Rows and whether each has a hidden trait (one of two labels; each part has its own)
In the rows, 128 means zero.
[127  71 112 146 113 144 145 101 107 117 147 101  72 111 130 126 155 120
 149 150  93 127 133 110  64 137 131 137 132 132 101 113 185 123 156 118
  66 133 155 151 188 181  90 129 109 126 178 131 126 170 124 138 170 174
 161  87 122 160 192 104 186 144 131 140 148] => GT
[133 118 111 140 148 136 149 105  64 125 178 120 121 135 117 117 149 148
 115 111 146 117 130  98 110  91 104 114 144 194 131  88 223 163 120 169
  75 140  83 138  84 156 112 125 154  75  99  97 139 149 125 185 153 147
 102 164 131  97 132 112 200 126  95 136 141] => Rt
[ 92 144 129 127 143  90 121 105 149 156 197  92 162 122 136 129 118 147
 120  94 118 149 138 153 145 112 128 127 147  99 147 109 116 136 133 156
 159  89 137 137 109 130 115 153 146 140 107 135 178 119 154 124  91 126
 160 165 126  99  98 131 135 107 142 136 117] => GT
[123 133  94 167 155 184 133 115 142 111 158 103  93 139 119 190 134 121
 127  96 112 128 139 126  96  91  97 117 149 105 123  95  95 144 142 158
 170 159 136 137 122 137 109 129 126 129  69 114 133  84 139 158 106 148
  99 169 139  96 119 139 148 193 141 158 113] => Rt
[139 108  91 167 150 185 148 104 179 126 175  69  63 113 130 119 143 115
 112 167  85 139 141 182  83 155 135 104 138 113 116 127 125 105 166 135
 123 144 158 153 156 151 104 121 112 129 184 161 117 155 124 113 102 166
 205  96 117 171 154 135 164 160 149 129 113] => GT
[132 139  93 198 146 171 140 128 180  92 177  62  60 160 117 176 145 108
 113 136  97 131 146 144  81 115 104  88 153  90 121 107  81 113 133 148
 170 147 130 133 144 140  97 117 110 174  81 135 150  84 124 131  92 167
 147 126 126  95 106 145 161 217 196 134 141] => Rt
[117  96 113 140 123 165 121 119 151  96 146 119  89 134 133 192 143 122
 161 104  63 132 131  94  92  96 120 140 142 110 116 113 118 135 151 145
 109 149 161 141 189 142  90 131 113 145  72 112 128  87 137 157 153 168
  95 139 140 104 162 114 142 187 154 170 138] => Rt
[ 82 147 132 116 129 117 116  91 198 156 189  92 202 105 148 148 148 153
 149 128  77 164 143 196 135 149 140 108 178  88 143 137  93 145 168 188
 185  72 160 132 114 139 105 157 128 173 110 166 152  93 152 107  94 177
 148 133 116 105 110 130 118 175 158 161  80] => Rt
[ 81  99 116 140 105  79  97 108 143 110 187  51 189 142 120 168 168 138
 116  70 173 157 114  98  97  94 114 100 186 101 133 122 136 124 115 170
  85  75 102  88 137 151  84 149 107 172  58 144 139  87 123 136 113 163
 110 101 129  90 120 130 174 228 182 151 111] => GT
[120 135 114 141 127 127  99 132  99 111 144 122  95 156 105 187 120 131
 132  78 110 128 124  86 129  93  97 124 146 127 132  82 163 139 127 153
 122 135 116 128 116 149 107 132 134 144  34  87 144  80 114 158 150 114
  67 159 146  85 132 120 160 195 130 143 154] => Rt
[ 96 142 117 161 139  89 124 117 114 141 218  69 124 148 117 111 115 131
 101 103 129 141 132 154 134 128 123 107 160 110 145 106 145 130 122 160
 156  89  83 128  95 152 111 140 132 137 103 128 172 122 130 128  94 121
 150 132 120  77  82 140 167 162 160 114 126] => Rt
[103 122 107 139 147 125 132 117 165 143 184  77 122 118 131 100 126 132
 106 123 101 151 126 184 113 165 135 107 149  88 131 146 127 105 152 138
 120 102 148 140 135 152 105 128 132 128 174 144 125 146 135 102 100 143
 201 142 115 163 173 145 148 139 141 136 118] => Rt
[107  82  92 169 128 161 159  94  75 102 210  98 137 112 153 142 172 138
 153 134 177 114 141  88  66  88 105 100 154 194 105  92 187 169 109 186
  97 137  81 138 152 152  85 130 131  78 127 150 133 153 144 187 157 202
 131 148 116  68 141 116 203 169 163 161 135] => Rt
[ 75 104 117 126 150  56 104 128 119 101 157  60 196 165 117 122 170 147
  71  72 178 139 102 135 128 167  94  89 191  67 119 170  86 100 108 173
  47  80  80 100 143 147 120 107 124  95 111 149 107 102 134 113 105 116
 166 154 134  92 146 174 144 195 127 173  80] => GT
[ 98 123 115 149 150 106 137 101 115 155 247  61 147 130 122 119 127 125
 101 117 121 124 133 144 138 119 103 125 166  80 110 123 126 146 142 140
 182  98  88 124 104 143 113 129 131 108 105 155 154 145 147 118  86 134
 132 103 131  86 118 152 149 143 114 130  80] => Rt
[122  78 102 150 126 130 138  97 123 116 160  75 117 112 127 112 167 134
 118 165 119 138 123 158  68 159 130  92 145 125 119 113 180 110 139 164
  65 117 128 126 151 159  90 121 121 120 169 150 114 169 108 127 145 184
 172  76 113 151 164 129 201 188 150 134 132] => GT
[123 121 102 141 146 168 138 106 123 131 190 109  99 124 110 158 139 115
 120 138  87 112 135 118 116 101 103 127 129 122 106  90 146 146 159 131
 171 166 123 147 107 146 127 116 121 112  63 123 131 124 117 144 110 152
  76  83 139 110 143 133 160 196 111 141 106] => GT
[104 105 125 129 141 143 119 118 120 161 193 136  84 117 112 163 105 116
 145 115  62 116 140 118 140 105 108 172 128  90 105 102 149 139 172 107
 168 154 141 162 136 140 131 132 125 134  58 103 149 129 136 134 128 112
  82  99 151 125 162 118 138 147  90 148 110] => GT
[ 75 112 134 129 111  52  97 110 132 168 221  69 140 121 100 116 129 120
  99  97  61 130 118 132 168 158 122 131 171  77 110 121 154 106 152 123
 132  76 102 116 113 145 129 132 111 166  58 132 154 142 106  89 112 109
  97  89 126 115 131 133 156 198 129 119 112] => Rt
[ 95 143 106 182 149 113 117 145 156 123 185 116  75 172 117 154 103 117
 105  71 123 154 130 142 119 120 104 114 158  68 138 118  99 102 119 138
 136 111 134 111 130 141  97 132 121 154  78 105 153  85 136 106  99 103
 158 173 135 116 111 149 149 175 187 131 144] => Rt
[109  76 130 138 117 131 128 114  81 167 152 135  63 104 121  99 102 131
 161 131  58 122 134 110 122 115 132 172 127 130  96 101 229 123 166 106
  64 127 162 176 178 154 114 147 143 101 161  94 140 180 136 132 186 115
 135 117 138 174 186 107 172 129  88 130 154] => Rt
[118  75  96 189 144 113 131 146 160 104 144  67  60 167 114 104 124 113
  83 126 125 150 107 161  83 167 128 113 151  57 112 161 103  93 135 119
  40 112 159 121 200 149  90 107 106 133 161 124 111 150 121  91 142 109
 221 156 120 183 180 155 188 152 172 130 154] => GT
[116 103 115 157 134 129 139 123  99 130 164 149  73 129 136 158 117 126
 165  87 102 119 144  93  94  82 115 158 129 114 113  95 159 159 134 130
 130 135 130 169 166 149 102 135 140 113  83  96 161 128 157 164 164 151
 122 185 141  89 139 105 153 123 130 150 160] => Rt
[ 92 118 128 135 142 123 114 108 146 140 155 111 151 108 128 151 130 146
 139  97  90 137 127 131 138 115 121 137 145 110 126 120 145 133 161 147
 132 115 146 124 135 146 122 139 147 119  97 129 134 105 148 133 128 140
 114 149 141 103 159 124 126 146  99 156 102] => Rt
[ 90 113 132 127 140 129 115 127 167 159 172 106  81 120 124 132  89 125
 137  99  64 137 128 161 140 137 125 168 140  68 111 139 105 104 193 102
 152 111 165 156 180 142 126 130 129 146 141 132 205 139 154  92 120  93
 169 131 135 146 164 135 128 127 105 149 115] => GT
[ 90 153  88 183 142 122 110 118 155 108 227  54 123 164 101 189 126 122
  77 104 160 153 129 137 115 116  97  89 166 114 153  94 111 114 126 177
 151 125 105 104  80 141 106 123 110 173  41 120 148  77 102 124  73 127
 106 115 125 104  80 159 172 240 194 123 111] => GT
[ 73 158 115 141 107  78  93 108 110 148 246  49 177 161  95 183 117 141
 103  86 156 151 131  98 166  93  92  92 170 157 160  80 191 125 115 164
 140 108  83 117  84 147 112 150 129 184  26  95 176   1 101 132  86 111
  70  84 126  81  78 127 179 231 175 115 129] => Rt
[114 102  92 185 162 114 124 137  76 114 195  69  52 176  95 102 123 119
  75 117 154 128 111 144 119 155 105  93 153 103 127 124 158  92 110 137
  39 114  93 104 123 149 111 102 132  86 153 108 107 146 105 110 130 101
 183 140 120 156 152 166 208 163 137 115 147] => Rt
